[ 0.24 -7.73  0.39  2.32 -8.07 -4.49  6.01 -7.52  5.36] = (18)
[-2.38 -7.27 -2.64  7.45  0.13 -2.64 -1.88 -3.09  8.03] = (51)
[ 0.24 -7.73  0.39  2.32 -8.07 -4.49  3.87 -5.85 -3.34] = (97)
[-1.27  5.33 -5.43 -7.37 -5.43 -1.20 -5.88 -6.52  5.50] = (10)
[ 0.55 -5.42 -5.43 -7.37  0.55 -1.20 -7.37  6.40  2.22] = (20)
[-7.53  0.05 -2.48 -0.47 -7.95 -0.47 -2.26 -7.53 -1.09] = (145)
count (20): [0.55]
2
count (51): [-2.64]
2
step +1: [-7.37]
[-7.36]
count (10): [-5.43]
2
step -1: [-7.53]
[-7.54]
count (145): [-7.53]
2

[0.05 0.10 0.38 0.13 0.30 0.83 0.15 0.24 0.08 0.42 0.16 0.32 0.09 0.16
 0.22 0.12 0.16 0.36 0.08 0.28 0.30 0.25 0.36 0.14 0.16]  (67)
[0.11 0.11 0.26 0.16 0.22 0.31 0.16 0.04 0.13 0.66 0.24 0.23 0.04 0.24
 0.19 0.04 0.11 0.12 0.07 0.24 0.24 0.19 0.13 0.15 0.08]  (99)
[1.08 0.51 0.17 0.26 0.03 0.04 0.46 0.14 0.40 0.03 0.86 0.25 0.16 1.07
 0.11 0.69 0.08 0.06 3.26 0.26 0.01 0.20 0.10 0.21 0.95]  (97)
[0.25 0.63 0.31 0.07 0.11 0.20 0.54 0.61 0.15 0.09 0.29 0.41 0.45 0.16
 0.26 0.25 0.11 0.19 0.76 0.08 0.04 1.06 0.29 0.16 0.43]  (18)
[0.09 0.12 0.09 0.29 0.28 0.25 0.08 0.08 0.33 0.70 0.12 0.13 0.09 0.08
 0.14 0.16 0.25 0.39 0.04 0.31 0.61 0.08 0.14 0.10 0.07]  (182)
[0.11 0.28 0.13 0.08 0.39 0.23 0.18 0.24 0.26 0.47 0.17 0.14 0.36 0.08
 0.06 0.16 0.39 0.44 0.02 0.15 0.24 0.06 0.17 0.15 0.12]  (178)
[0.05 0.10 0.38 0.13 0.30 0.83 0.16 0.24 0.02 0.42 0.12 0.32 0.09 0.12
 0.22 0.12 0.16 0.22 0.08 0.28 0.30 0.25 0.36 0.14 0.07]  (165)
[0.50 0.22 0.21 0.69 0.15 0.07 0.09 0.08 0.11 0.29 0.45 0.09 0.21 0.71
 0.31 0.56 0.09 0.06 0.11 0.13 0.23 0.17 0.05 0.21 0.18]  (51)
[0.32 0.38 0.02 0.17 0.04 0.09 0.21 0.06 4.15 0.22 0.41 0.25 0.06 0.08
 0.08 0.39 0.19 0.37 1.06 0.21 0.07 0.05 0.12 0.06 0.35]  (20)
[0.11 0.28 0.13 0.08 0.39 0.23 0.18 0.24 0.26 0.47 0.17 0.14 0.36 0.39
 0.30 0.16 0.39 0.44 0.02 0.15 0.24 0.06 0.03 0.15 0.39]  (7)
step -1: [0.08]
[0.07]
count (67): [0.15]
1
count (7): [0.11]
1
count (7): [0.15]
2
step -1: [0.26 0.25]
[0.25 0.24]
count (97): [1.06]
0
count (99): [0.04]
3

[-3.97  1.15  0.92 -0.19  5.52  5.13 -0.88 -6.13] = (10)
[ 2.76 -4.21 -6.05 -1.20  1.84 -0.17  1.33  5.65] = (182)
[ 1.02 -0.35  3.94  5.35 -0.68 -6.18 -4.17  1.14] = (145)
[-6.02 -1.10  1.77 -0.34  1.61  5.73  2.62 -4.24] = (20)
[ 5.53 -3.62  1.73  1.73  1.73  5.53  1.07  5.53] = (99)
[-3.63  1.23  0.80 -0.09  4.25  5.06 -1.32 -6.40] = (165)
[-4.16  1.10  0.96 -0.27  3.90  5.26 -0.48 -6.19] = (67)
[ 0.66  5.22  3.92 -2.95 -6.46 -2.30  1.72  0.13] = (51)
[ 5.26 -0.86 -6.23 -3.96  1.17  1.00 -0.23  4.00] = (7)
count (99): [5.53]
3
step -1: [ 4.25  5.06 -1.32]
[ 4.24  5.05 -1.33]

[-0.62 -4.30  4.92  4.11  4.62 -5.72  1.64  0.11  3.26  2.80 -3.14 -2.68
 -0.29  3.41] = (178)
[ 4.11  3.36  1.80 -1.10 -6.88  3.11  7.78 -1.10  1.49  1.55 -2.47  1.61
  1.06 -3.36] = (67)
[-2.94 -4.51  2.84  0.66  6.23 -5.28 -2.76 -0.02 -0.65 -0.33  1.59 -2.76
 -1.42  2.71] = (51)
step -1: [1.49]
[1.48]
step -1: [-5.72  1.64  0.11]
[-5.73  1.63  0.10]

[ 0.26 -0.86 -1.89  0.83 -2.34  3.54 -0.71  1.03 -2.94 -0.49  0.83 -1.52
  1.38 -0.63 -4.88 -0.18  0.69  2.97  1.66  0.92  0.09  1.78 -2.70  0.36
 -0.50  2.49  0.15] : (51)
[ 1.06 -1.11  0.18  0.10 -1.27 -0.17  0.31  0.84  2.42  1.86  3.99 -1.77
  2.41 -2.59  2.11 -3.20 -2.92  6.32 -0.37  1.64  0.97  1.92  2.63  3.10
  2.21  1.24 -3.83] : (20)
[ 1.17  1.17  1.17 -0.85  0.03  1.17 -1.52  3.17 -1.38 -1.73  2.94  1.98
 -0.78 -2.26 -0.85 -2.51  1.35  0.41  2.19  1.17  0.79  3.21 -1.17  3.29
 -1.89 -0.85  0.54] : (178)
[ 2.60 -1.74 -1.04 -5.61  0.56  0.30 -0.21 -0.33 -1.57  0.48  4.17 -0.36
 -0.99 -3.97 -2.50  0.65 -1.74  0.22  1.32  2.83  1.18  3.54 -1.98  0.30
  1.77  0.84  2.43] : (67)
[ 1.05 -1.85 -1.57 -1.13 -1.85  0.20  0.69  0.21  1.95  1.93  4.13 -2.42
  2.04 -3.27  2.35 -3.56 -1.03  6.28 -0.23  2.07 -0.15  2.10  1.03  2.68
  2.44  1.32 -3.06] : (99)
[ 3.47  0.20 -1.19 -3.99  0.61 -0.08  0.35 -0.47 -1.04  1.56  4.78 -0.95
 -0.20 -4.07  0.71 -1.48 -2.58  1.71 -0.43 -0.84  0.29  3.66  0.75  1.27
  0.90  0.25  1.27] : (7)
[-0.14 -1.57  1.49  0.91 -1.92 -0.91 -0.55  1.71  2.57  1.88  3.31 -1.09
  2.43 -1.87  0.97 -2.22 -3.56  6.78  0.85  1.05  0.13  1.21  3.01  3.80
  2.72  2.12 -4.99] : (18)
[ 1.94 -1.38 -5.33 -0.65 -2.75  3.14  0.93  0.84 -0.36 -0.53  2.31 -1.30
  1.77 -2.54  0.16 -4.61  2.07  2.18  2.39  1.78  0.96  2.38 -1.72  2.68
  0.41  1.45 -5.33] : (182)
step +1: [-2.34  3.54 -0.71  1.03]
[-2.33  3.55 -0.70  1.04]
step +1: [0.79]
[0.80]
count (178): [-0.85]
3
count (182): [1.77]
1
count (178): [-2.51]
1
step -1: [0.22]
[0.21]

[-4.47 -2.22 -4.95  8.37 -4.77] : (182)
[-0.90 -1.81  0.76 -3.44  0.73] : (145)
[-4.15 -1.45 -1.34  1.86 -2.90] : (7)
[-0.91  0.19  0.75  0.19 -1.46] : (165)
[ 2.90  1.84 -6.76 -5.89  2.17] : (51)
[ 2.28  0.50  0.42 -0.47  0.95] : (10)
[-0.91 -1.07  0.75 -2.55 -1.46] : (97)
[-6.75 -6.75  2.41 -6.75 -6.75] : (99)
[-1.95  1.63 -1.64  3.10 -4.65] : (67)
step -1: [-1.45 -1.34]
[-1.46 -1.35]
count (99): [-6.75]
4
count (165): [-1.46]
1
step -1: [0.42]
[0.41]
step +1: [0.42]
[0.43]
count (10): [0.42]
1

[ 0.02  3.77 -1.47 -0.18  2.25 -6.31 -2.59  1.12  1.87 -4.23 -3.88 -4.43
  7.73  0.97  6.54 -0.37 -2.85  1.66 -4.59  0.24 -2.66 -4.24  0.37  1.98
 -0.75  1.40  0.59 -4.79 -0.84 -1.33  2.19  3.84  6.66  7.30 -1.58 -2.12
 -2.04 -3.02] : (182)
[-0.56  4.06 -1.83  0.33  1.73 -5.91 -2.58  0.56  2.01 -4.72 -3.91 -4.51
  8.80  1.29  7.04 -0.01 -3.70  1.91 -3.97 -0.14 -2.91 -4.70  0.22  2.20
 -0.79  1.81  1.48 -5.56 -0.40 -0.82  1.65  3.49  5.96  7.33 -1.63 -2.08
 -2.39 -2.80] : (99)
[-1.99  4.54 -2.69  1.63  0.33 -2.55 -0.93  0.37  2.26 -4.11 -2.53 -1.65
  7.44 -1.57  7.15  0.12 -3.18  2.03 -0.66 -1.25 -1.82 -3.27  1.50  2.73
 -1.56  0.78  2.40 -6.19  0.61 -0.01  1.25 -0.58  0.72  4.81 -0.83 -1.34
 -1.97 -2.17] : (165)
[-0.52  4.02 -1.66 -0.17  2.07 -6.10 -2.51  0.56  1.85 -4.58 -4.03 -4.86
  8.65  1.28  6.84 -0.11 -3.48  1.82 -4.16  0.11 -2.81 -4.59  0.10  2.14
 -0.75  1.83  1.38 -5.50 -0.43 -0.99  1.51  3.73  6.25  7.53 -1.55 -2.03
 -2.47 -2.94] : (20)
[-0.89  3.72 -3.10  3.17 -0.51 -2.26 -1.22  0.61  3.23 -4.95 -2.10 -0.81
  6.38 -2.10  8.34 -0.18 -3.52  2.15  0.11 -1.34 -0.80 -2.76  1.52  2.77
 -1.77 -0.04  1.94 -4.80  0.50 -0.61  3.91 -0.80  0.48  3.56 -0.74 -1.43
 -1.34 -1.59] : (10)
[ 0.25  3.50 -1.45 -0.19  2.34 -6.31 -2.56  1.34  1.85 -4.15 -3.73 -4.29
  7.13  1.14  5.99 -0.32 -2.90  1.56 -4.49  0.76 -2.39 -4.06  0.46  1.92
 -0.55  1.51  0.36 -4.22 -0.60 -1.42  1.77  3.63  6.63  7.31 -1.59 -1.63
 -1.75 -3.12] : (18)
[-1.88  3.97 -2.74  1.57 -0.23 -2.41 -1.05  0.36  2.69 -4.46 -1.93 -1.21
  7.23 -1.27  7.58  0.01 -3.90  2.16 -0.01 -1.54 -1.82 -3.06  1.70  2.65
 -1.72  0.66  2.71 -5.79  0.68 -0.27  1.90 -0.89  0.36  4.42 -0.84 -1.18
 -1.68 -1.79] : (51)
step +1: [-3.48  1.82]
[-3.47  1.83]
step -1: [ 1.94 -4.80  0.50]
[ 1.93 -4.81  0.49]
count (10): [-0.81]
1
step -1: [0.72 4.81]
[0.71 4.80]
step -1: [-3.10  3.17]
[-3.11  3.16]

[ 0.70 -4.17 -4.18  2.71 -4.18  2.71]  (145)
[-4.52 -5.39  1.03  4.60  0.35  4.54]  (97)
[ 0.99 -7.73 -4.96  6.11  2.49  3.36]  (178)
step +1: [-4.17]
[-4.16]
count (145): [-4.18]
2
step +1: [1.03 4.60]
[1.04 4.61]
count (178): [-7.73]
1
step -1: [ 0.99 -7.73 -4.96  6.11]
[ 0.98 -7.74 -4.97  6.10]

[ 3.62  0.16 -3.95  3.16 -2.27 -1.74 -3.31] -> (99)
[ 5.14  4.63 -1.94  5.14  0.06  4.63 -1.38] -> (20)
[ 1.89  1.13 -0.33  2.98 -4.28 -3.35 -2.04] -> (7)
[ 2.44  0.48  1.67 -1.75 -0.65 -2.91 -1.63] -> (10)
[ 1.04  1.63  1.17  3.55  0.86 -1.02 -1.86] -> (97)
[-0.12  4.19 -3.55  3.00  0.84 -4.83 -2.20] -> (182)
[-1.75 -1.90 -1.75 -1.90 -3.54  4.62  0.17] -> (178)
[ 1.77  4.03 -0.28  5.04 -3.47 -4.19  1.21] -> (165)
[-0.48 -4.03  0.44  1.99 -2.78 -4.73  0.29] -> (67)
step +1: [-2.91]
[-2.90]
count (67): [0.44]
1
step -1: [1.17]
[1.16]
count (178): [4.62]
1
count (20): [4.63]
2
step -1: [3.00 0.84]
[2.99 0.83]
step +1: [1.04]
[1.05]

[-0.76  0.97 -0.36  0.66  0.01  0.03  0.07 -0.53  2.92  0.20] = (178)
[-4.74 -4.73 -3.99  2.93  2.93 -0.53  2.93 -4.74 -4.74 -4.74] = (145)
[-0.80 -0.75 -1.04 -0.75 -0.75 -0.80 -0.76 -0.61 -0.80 -0.75] = (97)
count (97): [-1.04]
1
count (97): [-0.75]
4
count (145): [2.93]
3
count (97): [-0.76]
1
step -1: [0.01 0.03]
[0.00 0.02]
count (178): [0.01]
1
count (145): [-4.74]
4

